Below are the code and all the weights of a small trained network. Each question names an input and a class and asks about switching units off, where a switched-off unit gives its printed mean instead of its output.

import numpy as np


def w(rows, s, z=0):
    codes = np.array(rows[::2]) - 128.0
    scale = np.full(codes.shape[1], s)
    scale[-1] = z or s
    return codes * scale


def f(y):
    return np.maximum(y, 0)


def log_softmax(a):
    a = a - a.max(-1, keepdims=True)
    return a - np.log(np.exp(a).sum(-1, keepdims=True))


def net(x, mask):
    res = np.array(x, float).reshape(1, 4) / 4 @ E
    y = f(res @ A[0][:, :-1].T + A[0][:, -1])
    res = res + np.where(mask, y, B[0][:, -1]) @ B[0][:, :-1]
    return log_softmax(res[-1] @ U[:, :-1].T + U[:, -1])


A, B = {}, {}
E = w([
[19,67,138,72,132,26,88,191,170,181,78,71],'x0',
[143,125,159,120,127,131,95,164,81,116,91,117],'x1',
[43,91,65,94,127,101,73,59,46,31,65,15],'x2',
[102,31,215,156,246,155,17,102,172,107,137,112],'x3',
],0.011)
A[0] = w([
[168,160,67,197,113,139,171,190,64,161,171,64,145],'neuron 1',
[111,135,66,64,43,168,161,132,90,82,85,120,117],'neuron 2',
[39,59,88,116,142,185,126,117,120,106,153,45,132],'neuron 3',
[121,83,50,137,142,204,154,25,54,36,154,125,218],'neuron 4',
[115,136,193,199,235,187,89,70,151,52,182,142,203],'neuron 5',
[117,90,185,61,98,99,160,197,175,199,143,137,165],'neuron 6',
[195,254,170,129,68,159,179,194,65,104,206,214,255],'neuron 7',
[84,191,84,87,65,60,155,112,120,133,99,65,161],'neuron 8',
[147,76,176,166,168,166,114,188,181,141,179,164,167],'neuron 9',
[138,24,180,63,138,63,77,110,169,149,162,115,103],'neuron 10',
[65,125,103,79,164,102,117,168,180,63,114,48,96],'neuron 11',
],0.0074,0.0031)
B[0] = w([
[164,135,138,105,115,59,172,79,109,94,181,113,181],'neuron 1',
[94,128,107,129,176,179,179,172,194,47,173,128,201],'neuron 2',
[123,106,172,96,211,125,71,77,123,154,126,165,213],'neuron 3',
[160,168,157,126,129,183,80,79,98,102,117,91,242],'neuron 4',
[154,89,130,163,189,150,118,148,88,188,103,127,237],'neuron 5',
[109,139,116,69,52,90,173,140,141,133,117,68,192],'neuron 6',
[117,149,120,136,116,123,250,93,132,111,137,129,254],'neuron 7',
[2,131,126,178,145,158,52,177,146,69,147,157,211],'neuron 8',
[85,110,129,197,133,157,198,174,170,145,105,94,198],'neuron 9',
[134,98,177,65,158,79,207,126,140,155,157,148,197],'neuron 10',
[152,119,73,95,178,106,115,160,114,127,149,204,203],'neuron 11',
],0.01,0.015)
U = w([
[169,142,154,148,113,97,163,77,126,111,158,200,160],'0',
[135,135,146,255,157,194,131,165,119,151,72,176,142],'1',
[122,153,93,142,120,193,104,93,101,68,156,54,119],'2',
[183,119,192,142,154,165,66,53,80,151,63,119,166],'3',
[68,186,92,105,37,40,119,173,119,169,118,107,182],'4',
[132,69,173,114,129,87,125,158,194,154,120,75,200],'5',
[72,139,93,155,151,101,74,188,146,99,144,177,68],'6',
[150,104,109,84,186,64,98,93,66,160,153,184,11],'7',
],0.008,0.0011)

Each question gives the input, the list of numbers given to net, and the class t.
The units are the neurons (one row each of A and B). Each row of codes is followed by its name. A weight is (code - 128) times the scale printed after its matrix; where a second scale follows, it is the last column's (A, B and U).
mask holds one flag per neuron, in row order. A switched-off neuron (its flag False) gives its mean, the last column of its row in B, instead of its output. The means were averaged over made-up inputs and are rounded, as every weight is.
A unit's drop is (log p(t) with every unit on - log p(t) with that unit switched off) / (log p(t) with every unit on - log p(t) with every unit switched off).
The circuit of an input: a set's keep is (log p(t) with only the set's units on - log p(t) with every unit switched off) / (log p(t) with every unit on - log p(t) with every unit switched off). Starting from all 11 units, units are removed one at a time, each time the one whose removal leaves the highest keep (on an exact tie, the one counted first), for as long as the keep stays at least 0.8.
units of the circuit, in order: the units of the circuit, biggest drop first
most important unit: the unit with the biggest drop
k most important neurons: the k neurons with the biggest drops, biggest first
drop of u: that unit's drop, to one decimal
input [7,-1,1,7], class 7: 3 most important neurons : neuron 11; neuron 3; neuron 2
input [1,7,-1,1], class 5: 3 most important neurons : neuron 4; neuron 8; neuron 11
input [-1,7,1,3], class 3: units of the circuit, in order : neuron 2; neuron 7
input [8,3,1,8], class 7: most important unit : neuron 11
input [8,-3,8,1], class 7: 4 most important neurons : neuron 3; neuron 10; neuron 11; neuron 9
input [0,-7,6,1], class 3: units of the circuit, in order : neuron 4; neuron 3
input [-7,-2,1,7], class 3: 3 most important neurons : neuron 4; neuron 8; neuron 2
input [-5,-3,1,5], class 3: units of the circuit, in order : neuron 4; neuron 2
input [6,6,3,-8], class 6: 2 most important neurons : neuron 8; neuron 2
input [8,-3,6,2], class 7: 2 most important neurons : neuron 3; neuron 10
input [-2,7,-1,-3], class 0: 2 most important neurons : neuron 7; neuron 4
input [1,-4,0,-5], class 4: units of the circuit, in order : neuron 4; neuron 3
input [4,-7,1,-2], class 6: 2 most important neurons : neuron 8; neuron 7
input [2,4,-6,1], class 5: units of the circuit, in order : neuron 6
input [7,7,-8,-1], class 4: drop of neuron 6 : 0.6
input [1,8,-2,-4], class 4: drop of neuron 3 : 0.2
input [6,4,5,-2], class 6: drop of neuron 10 : 0.0
input [6,-1,6,-4], class 6: drop of neuron 8 : 0.1
